Below are the code and all the weights of a small trained network. Each question names an input and a class and asks about switching units off, where a switched-off unit gives its printed mean instead of its output.

import numpy as np


def w(rows, s, z=0):
    codes = np.array(rows[::2]) - 128.0
    scale = np.full(codes.shape[1], s)
    scale[-1] = z or s
    return codes * scale


def f(y):
    return y / 2 * (1 + np.tanh(0.7978845608 * (y + 0.044715 * y**3)))


def log_softmax(a):
    a = a - a.max(-1, keepdims=True)
    return a - np.log(np.exp(a).sum(-1, keepdims=True))


def net(x, mask):
    res = np.array(x, float).reshape(1, 7) / 4 @ E
    y = f(res @ A[0][:, :-1].T + A[0][:, -1])
    res = res + np.where(mask, y, B[0][:, -1]) @ B[0][:, :-1]
    return log_softmax(res[-1] @ U[:, :-1].T + U[:, -1])


A, B = {}, {}
E = w([
[11,237,136,255,199,101,184,61,181],'x0',
[191,154,138,80,142,214,143,144,190],'x1',
[133,65,49,128,102,72,70,169,101],'x2',
[100,185,110,144,181,178,139,95,175],'x3',
[173,143,5,102,166,122,75,127,183],'x4',
[153,131,208,150,70,175,165,190,105],'x5',
[147,181,140,214,82,204,194,234,225],'x6',
],0.004)
A[0] = w([
[139,140,98,114,123,144,118,119,134,145],'neuron 1',
[114,161,139,128,100,105,160,84,144,234],'neuron 2',
[138,129,232,65,105,176,145,79,48,215],'neuron 3',
[156,184,37,87,176,173,90,75,183,203],'neuron 4',
[31,199,129,226,132,89,170,71,129,213],'neuron 5',
[113,80,107,95,114,98,131,126,106,230],'neuron 6',
[35,165,134,207,150,109,154,80,146,205],'neuron 7',
[113,110,126,114,127,116,117,140,124,145],'neuron 8',
[152,12,51,79,113,12,50,151,36,213],'neuron 9',
[158,156,35,69,161,159,102,78,185,232],'neuron 10',
[170,139,156,170,83,209,175,240,170,187],'neuron 11',
[153,153,138,152,81,203,148,197,128,194],'neuron 12',
[143,127,182,108,132,130,134,121,120,190],'neuron 13',
[163,154,146,166,111,131,141,165,142,203],'neuron 14',
[147,110,254,94,126,157,147,91,86,224],'neuron 15',
[153,164,53,94,154,170,101,93,155,177],'neuron 16',
[62,178,134,200,156,110,144,110,129,245],'neuron 17',
[167,141,163,165,123,167,154,214,160,189],'neuron 18',
[142,130,143,145,124,163,157,182,144,197],'neuron 19',
[142,79,79,95,86,65,98,102,81,237],'neuron 20',
],0.0083,0.0012)
B[0] = w([
[137,120,128,136,134,134,130,120,146,133],'neuron 1',
[102,141,123,129,124,111,147,141,125,147],'neuron 2',
[134,152,139,131,127,126,200,105,56,173],'neuron 3',
[177,124,128,116,131,106,158,108,206,180],'neuron 4',
[32,157,146,123,143,75,109,142,151,221],'neuron 5',
[139,128,124,139,130,118,106,119,103,158],'neuron 6',
[55,154,137,134,127,81,120,149,155,203],'neuron 7',
[132,128,127,124,132,127,119,121,116,133],'neuron 8',
[168,86,124,141,122,72,2,103,52,254],'neuron 9',
[191,119,116,138,132,107,145,113,196,177],'neuron 10',
[118,107,116,119,124,238,91,177,138,210],'neuron 11',
[116,113,113,128,131,201,123,153,133,178],'neuron 12',
[126,127,119,146,118,128,163,129,110,139],'neuron 13',
[109,114,131,111,133,146,120,136,135,151],'neuron 14',
[129,150,133,129,124,141,209,110,62,170],'neuron 15',
[168,125,122,134,127,112,146,120,177,158],'neuron 16',
[74,148,145,120,127,88,117,140,146,190],'neuron 17',
[112,112,116,121,113,171,114,162,135,178],'neuron 18',
[120,120,125,121,133,167,119,137,128,156],'neuron 19',
[147,107,130,137,128,105,76,120,102,190],'neuron 20',
],0.027,0.0077)
U = w([
[167,56,119,173,113,73,19,85,51,253],'0',
[116,80,97,102,100,253,123,205,140,102],'1',
[10,199,182,146,158,69,126,160,164,76],'2',
[136,162,168,133,113,144,252,84,47,82],'3',
[200,119,94,124,158,105,182,85,215,144],'4',
],0.0053,0.00025)

Each question gives the input, the list of numbers given to net, and the class t.
The units are the neurons (one row each of A and B). Each row of codes is followed by its name. A weight is (code - 128) times the scale printed after its matrix; where a second scale follows, it is the last column's (A, B and U).
mask holds one flag per neuron, in row order. A switched-off neuron (its flag False) gives its mean, the last column of its row in B, instead of its output. The means were averaged over made-up inputs and are rounded, as every weight is.
A unit's drop is (log p(t) with every unit on - log p(t) with that unit switched off) / (log p(t) with every unit on - log p(t) with every unit switched off).
The circuit of an input: a set's keep is (log p(t) with only the set's units on - log p(t) with every unit switched off) / (log p(t) with every unit on - log p(t) with every unit switched off). Starting from the 12 units with the biggest drops (on a tie, the unit counted first), units are removed one at a time, each time the one whose removal leaves the highest keep (on an exact tie, the one counted first), for as long as the keep stays at least 0.8.
circuit, biggest first: the units of the circuit, biggest drop first
unit that matters most: the unit with the biggest drop
top k neurons: the k neurons with the biggest drops, biggest first
drop of u: that unit's drop, to one decimal
input [6,-4,-1,2,7,-4,-8], class 2: circuit, biggest first => (neuron 5)
input [0,5,8,7,-8,1,-5], class 3: top 3 neurons => (neuron 9; neuron 3; neuron 15)
input [-3,7,-5,-2,5,-7,-8], class 4: top 3 neurons => (neuron 4; neuron 10; neuron 16)
input [4,7,0,3,-7,4,-3], class 3: top 2 neurons => (neuron 15; neuron 3)
input [-8,5,-5,-3,-6,-3,1], class 3: top 2 neurons => (neuron 3; neuron 15)
input [4,6,2,-5,4,4,-3], class 4: top 3 neurons => (neuron 9; neuron 11; neuron 5)
input [-6,5,1,6,0,-7,7], class 1: top 3 neurons => (neuron 11; neuron 12; neuron 18)
input [3,1,-1,-3,3,3,-1], class 2: top 2 neurons => (neuron 9; neuron 11)
input [-7,8,-1,-5,-4,7,-8], class 3: top 3 neurons => (neuron 3; neuron 15; neuron 13)
input [-6,7,4,-1,7,-4,5], class 4: top 2 neurons => (neuron 10; neuron 4)
input [-7,5,-5,-2,1,4,-5], class 3: top 2 neurons => (neuron 3; neuron 15)
input [-3,-1,-6,-7,-2,5,3], class 1: drop of neuron 11 => 0.4
input [-8,6,0,3,-1,6,-4], class 3: drop of neuron 3 => 0.5
input [-8,-1,-3,-1,-4,1,4], class 1: unit that matters most => neuron 11
input [-5,6,1,0,5,-2,-1], class 4: drop of neuron 16 => 0.3
